Below is a small trained network, with its code and all its weights. Each question gives an input and a target symbol and asks what happens when units are switched off, that is, made to give their printed mean instead of their output.

import numpy as np


def w(rows, s, z=0):
    codes = np.array(rows[::2]) - 128.0
    scale = np.full(codes.shape[1], s)
    scale[-1] = z or s
    return codes * scale


def softmax(a):
    e = np.exp(a - a.max(-1, keepdims=True))
    return e / e.sum(-1, keepdims=True)


def log_softmax(a):
    a = a - a.max(-1, keepdims=True)
    return a - np.log(np.exp(a).sum(-1, keepdims=True))


def net(x, mask):
    ids = ['ΔΛΞΦΨαβεζηθμπσω'.index(c) for c in x.split()]
    T = len(ids)
    res = E[ids] + P[:T]
    u = 0
    for l in range(3):
        r = res
        for j in range(2):
            rows = slice(4 * j, 4 * j + 4)
            q, k, v = (r @ M[l][rows].T for M in (Q, K, V))
            z = softmax(np.where(np.tri(T) > 0, q @ k.T / 4**0.5, -1e9)) @ v
            o = O[l][rows]
            res = res + np.where(mask[u + j], z, o[:, -1]) @ o[:, :-1]
        u += 2
    return log_softmax(res[-1] @ U[:, :-1].T + U[:, -1])


Q, K, V, O = {}, {}, {}, {}
E = w([
[139,100,74,67,109,170,172,154,128,116],'Δ',
[109,135,187,120,129,58,78,178,75,119],'Λ',
[88,144,207,166,143,76,111,123,141,104],'Ξ',
[105,88,83,90,100,126,155,83,153,112],'Φ',
[133,143,77,152,102,118,184,84,177,131],'Ψ',
[124,125,97,190,215,113,42,201,148,72],'α',
[107,112,146,152,157,127,3,193,135,181],'β',
[127,210,153,147,127,171,102,213,174,86],'ε',
[95,95,254,106,81,129,108,127,93,112],'ζ',
[102,62,158,193,140,98,93,125,66,147],'η',
[176,69,146,127,107,182,157,89,200,127],'θ',
[80,130,168,176,90,186,54,144,94,106],'μ',
[177,32,116,212,69,70,178,139,135,88],'π',
[232,141,135,120,195,118,85,58,137,145],'σ',
[156,148,146,166,123,127,46,121,48,40],'ω',
],0.015)
P = w([
[21,152,110,141,206,129,252,182,115,180],'0',
[119,136,155,79,125,71,119,180,186,193],'1',
[140,129,160,101,105,78,97,180,169,194],'2',
[163,141,139,112,91,101,112,147,144,190],'3',
[185,152,120,129,41,112,92,139,129,185],'4',
[196,148,112,129,20,121,77,129,122,172],'5',
[201,143,91,145,2,151,64,114,138,182],'6',
],0.008)
Q[0] = w([
[127,135,183,86,82,165,6,172,181,180],'L0H1',
[51,123,142,131,183,215,155,80,70,78],'L0H1',
[29,215,175,176,109,88,75,210,69,170],'L0H1',
[202,134,177,98,206,72,124,112,102,143],'L0H1',
[143,93,49,147,87,108,210,161,105,94],'L0H2',
[80,160,46,126,102,71,104,168,93,141],'L0H2',
[90,191,140,133,214,180,196,85,54,84],'L0H2',
[109,190,162,197,175,169,63,150,72,123],'L0H2',
],0.019)
K[0] = w([
[30,176,67,168,122,151,144,110,110,94],'L0H1',
[84,177,158,40,108,60,172,152,206,159],'L0H1',
[45,58,128,101,176,102,223,214,110,77],'L0H1',
[143,159,142,82,148,99,113,138,109,68],'L0H1',
[175,88,74,124,52,176,108,138,147,188],'L0H2',
[152,147,143,136,180,138,147,76,98,208],'L0H2',
[115,134,109,4,122,82,172,188,173,142],'L0H2',
[76,203,99,104,211,76,126,152,132,163],'L0H2',
],0.021)
V[0] = w([
[172,133,157,67,105,179,166,175,20,105],'L0H1',
[94,9,140,133,109,105,94,87,102,100],'L0H1',
[128,50,118,102,103,214,91,196,131,161],'L0H1',
[61,177,185,180,43,115,98,144,180,96],'L0H1',
[86,132,84,86,65,127,153,149,139,112],'L0H2',
[62,186,54,78,91,82,77,99,113,192],'L0H2',
[139,136,102,140,112,49,130,147,79,78],'L0H2',
[153,170,139,146,101,121,123,217,121,234],'L0H2',
],0.013)
O[0] = w([
[143,177,143,125,154,6,186,169,146,125,99],'L0H1',
[59,96,136,21,56,137,126,149,150,54,130],'L0H1',
[67,206,90,154,46,67,175,184,118,177,111],'L0H1',
[102,151,124,200,125,57,118,1,196,116,204],'L0H1',
[127,113,48,185,152,129,100,84,114,166,53],'L0H2',
[79,124,107,44,124,131,61,91,98,144,80],'L0H2',
[131,136,64,130,180,79,129,136,107,52,192],'L0H2',
[155,152,140,78,188,107,85,126,162,128,254],'L0H2',
],0.0093,0.005)
Q[1] = w([
[132,146,200,161,171,79,60,167,95,120],'L1H1',
[73,157,206,194,131,150,35,166,88,120],'L1H1',
[110,131,143,123,104,125,68,159,167,138],'L1H1',
[146,171,164,99,122,133,167,153,115,121],'L1H1',
[73,186,253,198,173,112,7,176,56,104],'L1H2',
[55,163,136,206,105,130,29,193,95,146],'L1H2',
[36,104,149,184,108,131,122,158,143,11],'L1H2',
[184,77,208,155,86,131,86,171,165,87],'L1H2',
],0.021)
K[1] = w([
[53,142,172,130,177,138,158,110,75,138],'L1H1',
[40,70,149,125,218,135,195,153,175,179],'L1H1',
[111,139,112,116,162,146,185,103,123,123],'L1H1',
[123,81,146,96,116,103,138,107,73,167],'L1H1',
[25,131,239,159,252,101,137,155,21,111],'L1H2',
[70,125,178,197,142,151,79,170,55,138],'L1H2',
[45,120,101,186,145,139,194,191,150,97],'L1H2',
[176,141,141,165,208,110,187,183,96,101],'L1H2',
],0.021)
V[1] = w([
[139,90,245,126,124,99,148,85,49,173],'L1H1',
[160,174,139,162,166,199,130,190,233,99],'L1H1',
[79,160,135,208,149,143,4,231,85,127],'L1H1',
[198,147,101,86,107,85,75,98,78,71],'L1H1',
[78,99,90,98,160,64,61,176,133,127],'L1H2',
[137,37,149,72,150,26,181,142,139,226],'L1H2',
[208,120,196,156,67,98,22,143,167,138],'L1H2',
[115,183,127,142,103,146,120,184,8,109],'L1H2',
],0.012)
O[1] = w([
[82,88,32,186,190,183,51,159,228,116,153],'L1H1',
[81,40,240,64,191,55,180,113,66,255,243],'L1H1',
[75,197,237,176,96,243,196,46,86,123,228],'L1H1',
[174,149,160,138,100,179,224,125,219,112,1],'L1H1',
[104,192,115,143,166,198,194,130,67,43,192],'L1H2',
[64,209,110,170,197,234,122,223,251,124,191],'L1H2',
[246,230,46,205,52,211,185,181,122,129,171],'L1H2',
[134,81,179,177,91,81,92,170,88,106,66],'L1H2',
],0.0057,0.0065)
Q[2] = w([
[46,124,143,135,111,108,106,156,119,49],'L2H1',
[100,110,177,184,163,171,104,128,131,105],'L2H1',
[197,112,144,155,162,199,168,64,143,186],'L2H1',
[118,163,217,188,183,123,39,183,65,93],'L2H1',
[134,170,88,120,124,148,169,54,126,111],'L2H2',
[90,69,112,44,127,181,85,58,102,194],'L2H2',
[118,177,251,179,162,143,43,151,47,119],'L2H2',
[152,177,81,104,127,173,139,142,115,206],'L2H2',
],0.028)
K[2] = w([
[29,135,115,126,141,89,137,140,139,103],'L2H1',
[95,148,150,159,169,135,120,120,147,134],'L2H1',
[253,159,152,175,169,169,146,97,142,154],'L2H1',
[52,125,149,152,203,164,117,139,29,101],'L2H1',
[108,146,96,124,53,112,184,67,142,132],'L2H2',
[74,99,80,46,79,138,102,86,117,164],'L2H2',
[38,151,181,167,236,136,108,109,67,168],'L2H2',
[148,105,104,121,91,120,118,128,144,210],'L2H2',
],0.029)
V[2] = w([
[151,133,137,140,108,131,171,178,112,128],'L2H1',
[108,113,102,58,174,150,169,122,129,151],'L2H1',
[187,212,171,127,87,135,70,193,96,106],'L2H1',
[120,69,119,185,88,161,139,117,132,133],'L2H1',
[108,124,132,154,162,52,177,106,110,88],'L2H2',
[83,108,135,74,96,180,88,89,163,155],'L2H2',
[197,216,239,16,194,88,51,148,170,141],'L2H2',
[83,59,41,170,182,142,254,161,120,145],'L2H2',
],0.0086)
O[2] = w([
[109,109,180,124,168,124,122,142,140,148,83],'L2H1',
[82,100,100,171,111,144,189,127,109,135,169],'L2H1',
[123,185,188,39,191,143,57,152,175,163,59],'L2H1',
[159,132,159,135,114,143,54,115,117,102,72],'L2H1',
[171,132,136,113,144,68,118,143,139,83,254],'L2H2',
[121,185,147,117,111,187,108,156,137,119,137],'L2H2',
[157,135,59,90,101,127,254,121,160,211,251],'L2H2',
[103,85,188,159,214,130,101,169,147,147,233],'L2H2',
],0.0061,0.0055)
U = w([
[106,136,93,76,167,83,100,158,67,157,24],'Δ',
[144,167,138,161,147,93,133,103,127,175,4],'Λ',
[151,161,144,151,86,105,152,206,111,132,12],'Ξ',
[75,63,137,66,95,170,83,144,141,67,202],'Φ',
[149,61,90,107,143,162,103,27,152,124,181],'Ψ',
[106,173,142,108,78,159,133,110,102,151,71],'α',
[93,188,130,154,77,57,65,70,131,138,79],'β',
[136,102,171,96,110,138,151,98,86,140,94],'ε',
[173,115,101,148,62,152,139,154,104,111,145],'ζ',
[129,100,111,1,79,140,159,129,125,105,168],'η',
[125,90,167,146,12,107,102,176,175,189,175],'θ',
[96,164,66,131,99,68,95,130,200,140,43],'μ',
[196,79,165,117,113,55,140,142,158,84,245],'π',
[233,82,142,90,164,204,120,159,89,138,182],'σ',
[152,136,150,140,158,165,180,90,209,91,145],'ω',
],0.0049,0.0033)

Each question gives the input, a string of symbols that net reads in full, and the target symbol t.
The units are the heads (4 rows each of Q, K, V and O). Each row of codes is followed by its name. A weight is (code - 128) times the scale printed after its matrix; where a second scale follows, it is the last column's (O and U).
mask holds one flag per head, layer by layer. A switched-off head (its flag False) gives its mean, the last column of its rows in O, instead of its output. The means were averaged over made-up inputs and are rounded, as every weight is.
A unit's drop is (log p(t) with every unit on - log p(t) with that unit switched off) / (log p(t) with every unit on - log p(t) with every unit switched off).
The circuit of an input: a set's keep is (log p(t) with only the set's units on - log p(t) with every unit switched off) / (log p(t) with every unit on - log p(t) with every unit switched off). Starting from all 6 units, units are removed one at a time, each time the one whose removal leaves the highest keep (on an exact tie, the one counted first), for as long as the keep stays at least 0.8.
units of the circuit, in order: the units of the circuit, biggest drop first
most important unit: the unit with the biggest drop
heads that matter: for each layer, one digit per head in row order, 1 if its drop is at least 0.15 and else 0, layers parted by /
drop when u is switched off: that unit's drop, to one decimal
input Δ η Λ, target Ξ: units of the circuit, in order : (L1H2; L0H1)
input Ξ η μ, target Ψ: units of the circuit, in order : (L0H1; L1H2)
input ω σ Λ ω Ψ β η, target π: heads that matter : 01 / 01 / 01
input π Λ Λ, target η: heads that matter : 10 / 00 / 01
input Φ θ σ σ Ψ η Ξ, target ζ: most important unit : L1H2
input Ψ θ Δ Ψ, target θ: units of the circuit, in order : (L0H2; L1H2; L0H1)
input θ η σ μ, target Δ: units of the circuit, in order : (L1H1; L0H2)
input Λ ω θ, target ω: units of the circuit, in order : (L1H1; L1H2)
input β ω ω η Φ Λ β, target α: heads that matter : 11 / 10 / 00
input Ψ η θ η Ψ, target θ: units of the circuit, in order : (L0H2; L1H2)
input π ε ζ ω σ η, target η: units of the circuit, in order : (L2H2; L0H1; L0H2)
input Ξ Λ ω Ξ μ η, target Ψ: heads that matter : 10 / 00 / 00
input ω Ξ μ β ω β, target π: units of the circuit, in order : (L0H2; L1H2; L2H2)
input α Ψ ζ, target ε: units of the circuit, in order : (L1H1; L1H2)
input Ψ η Λ ζ η Λ Ψ, target η: most important unit : L1H1
input ε θ μ ζ, target Λ: units of the circuit, in order : (L0H1; L1H1)
input η ε Ψ Δ η η Φ, target η: heads that matter : 10 / 10 / 00
input Ψ μ Φ η, target σ: heads that matter : 10 / 01 / 00
input ω Ψ ε, target π: units of the circuit, in order : (L1H2; L0H2; L2H2)
input ω θ Ψ σ α θ, target σ: units of the circuit, in order : (L0H1)
input θ η β β, target Δ: units of the circuit, in order : (L1H1; L0H2)
input Ψ Ξ Ξ Ψ Ψ, target Ψ: units of the circuit, in order : (L0H1; L0H2)
input ζ Ψ Ξ α, target μ: heads that matter : 10 / 10 / 00
input θ σ Ψ Δ η η η, target Δ: drop when L0H2 is switched off : 0.9
input η Δ η β θ θ, target θ: drop when L1H2 is switched off : 0.2
input η μ Ψ Δ ε, target Φ: drop when L0H1 is switched off : 0.3
input Ψ μ Ψ ε, target σ: drop when L2H1 is switched off : 0.1
